Below are the code and all the weights of a small trained network. Each question names an input and a class and asks about switching units off, where a switched-off unit gives its printed mean instead of its output.

import numpy as np


def w(rows, s, z=0):
    codes = np.array(rows[::2]) - 128.0
    scale = np.full(codes.shape[1], s)
    scale[-1] = z or s
    return codes * scale


def f(y):
    return np.maximum(y, 0)


def log_softmax(a):
    a = a - a.max(-1, keepdims=True)
    return a - np.log(np.exp(a).sum(-1, keepdims=True))


def net(x, mask):
    res = np.array(x, float).reshape(1, 5) / 4 @ E
    y = f(res @ A[0][:, :-1].T + A[0][:, -1])
    res = res + np.where(mask, y, B[0][:, -1]) @ B[0][:, :-1]
    return log_softmax(res[-1] @ U[:, :-1].T + U[:, -1])


A, B = {}, {}
E = w([
[122,124,155,121,120,136],'x0',
[161,251,194,171,210,141],'x1',
[57,49,146,233,255,111],'x2',
[117,122,166,114,117,140],'x3',
[98,148,128,18,164,8],'x4',
],0.0089)
A[0] = w([
[118,159,146,247,133,182,145],'neuron 0',
[129,71,157,124,114,137,191],'neuron 1',
[119,57,164,222,165,52,209],'neuron 2',
[130,155,92,76,79,112,150],'neuron 3',
[142,57,104,32,80,88,138],'neuron 4',
[186,178,114,126,99,197,106],'neuron 5',
[126,58,71,165,63,211,135],'neuron 6',
[217,188,122,94,120,123,253],'neuron 7',
[82,101,130,167,190,188,144],'neuron 8',
[78,123,151,85,89,132,196],'neuron 9',
[60,79,138,150,187,49,167],'neuron 10',
],0.012,0.0054)
B[0] = w([
[114,162,119,65,129,190,238],'neuron 0',
[182,118,98,129,153,85,175],'neuron 1',
[120,91,112,133,206,132,245],'neuron 2',
[71,141,102,82,121,149,206],'neuron 3',
[77,99,69,109,165,167,240],'neuron 4',
[136,109,190,108,80,151,207],'neuron 5',
[202,247,164,129,171,62,229],'neuron 6',
[172,221,136,90,70,157,244],'neuron 7',
[89,156,86,125,182,173,209],'neuron 8',
[109,156,101,117,120,91,185],'neuron 9',
[186,66,164,153,190,103,236],'neuron 10',
],0.013,0.012)
U = w([
[162,196,125,79,47,14,225],'0',
[42,86,55,75,114,220,96],'1',
[178,138,178,186,165,77,247],'2',
[89,1,99,150,119,51,42],'3',
[159,131,202,147,10,204,3],'4',
],0.0097,0.0043)

Each question gives the input, the list of numbers given to net, and the class t.
The units are the neurons (one row each of A and B). Each row of codes is followed by its name. A weight is (code - 128) times the scale printed after its matrix; where a second scale follows, it is the last column's (A, B and U).
mask holds one flag per neuron, in row order. A switched-off neuron (its flag False) gives its mean, the last column of its row in B, instead of its output. The means were averaged over made-up inputs and are rounded, as every weight is.
A unit's drop is (log p(t) with every unit on - log p(t) with that unit switched off) / (log p(t) with every unit on - log p(t) with every unit switched off).
The circuit of an input: a set's keep is (log p(t) with only the set's units on - log p(t) with every unit switched off) / (log p(t) with every unit on - log p(t) with every unit switched off). Starting from all 11 units, units are removed one at a time, each time the one whose removal leaves the highest keep (on an exact tie, the one counted first), for as long as the keep stays at least 0.8.
circuit, biggest first: the units of the circuit, biggest drop first
unit that matters most: the unit with the biggest drop
top k neurons: the k neurons with the biggest drops, biggest first
drop when u is switched off: that unit's drop, to one decimal
input [-4,-8,-2,-2,8], class 1: unit that matters most => neuron 4
input [3,-3,0,4,-5], class 0: top 2 neurons => neuron 10; neuron 6
input [-6,-8,1,3,4], class 3: circuit, biggest first => neuron 0; neuron 7
input [-6,-1,7,2,2], class 3: top 3 neurons => neuron 6; neuron 7; neuron 2
input [1,-2,1,6,-8], class 2: top 2 neurons => neuron 6; neuron 7
input [3,-1,-6,2,5], class 1: top 2 neurons => neuron 4; neuron 6
input [-1,-1,-8,3,5], class 1: top 2 neurons => neuron 4; neuron 6
input [3,-8,1,-3,5], class 3: top 3 neurons => neuron 0; neuron 10; neuron 7
input [4,-1,3,-7,-7], class 2: top 2 neurons => neuron 6; neuron 4
input [0,5,-6,-6,0], class 4: top 2 neurons => neuron 6; neuron 5
input [-7,-6,1,-7,5], class 3: top 2 neurons => neuron 0; neuron 10
input [0,6,2,3,-8], class 1: top 2 neurons => neuron 0; neuron 8
input [8,8,6,5,-1], class 1: top 2 neurons => neuron 0; neuron 6
input [8,-4,6,4,-5], class 2: unit that matters most => neuron 6
input [-5,-1,0,-3,-3], class 0: top 2 neurons => neuron 10; neuron 2
input [-5,-1,4,3,-5], class 2: top 3 neurons => neuron 6; neuron 4; neuron 3
input [7,1,-4,0,-1], class 4: top 3 neurons => neuron 6; neuron 5; neuron 1
input [0,4,0,-7,-8], class 4: top 2 neurons => neuron 4; neuron 5
input [8,-6,-8,-7,-6], class 0: drop when neuron 6 is switched off => 1.0
input [2,8,3,-5,0], class 1: circuit, biggest first => neuron 6
input [0,-3,5,5,5], class 3: drop when neuron 6 is switched off => 0.1
input [-4,8,8,-4,0], class 1: drop when neuron 8 is switched off => 0.7
input [-8,5,-8,-3,-3], class 4: drop when neuron 5 is switched off => 0.2
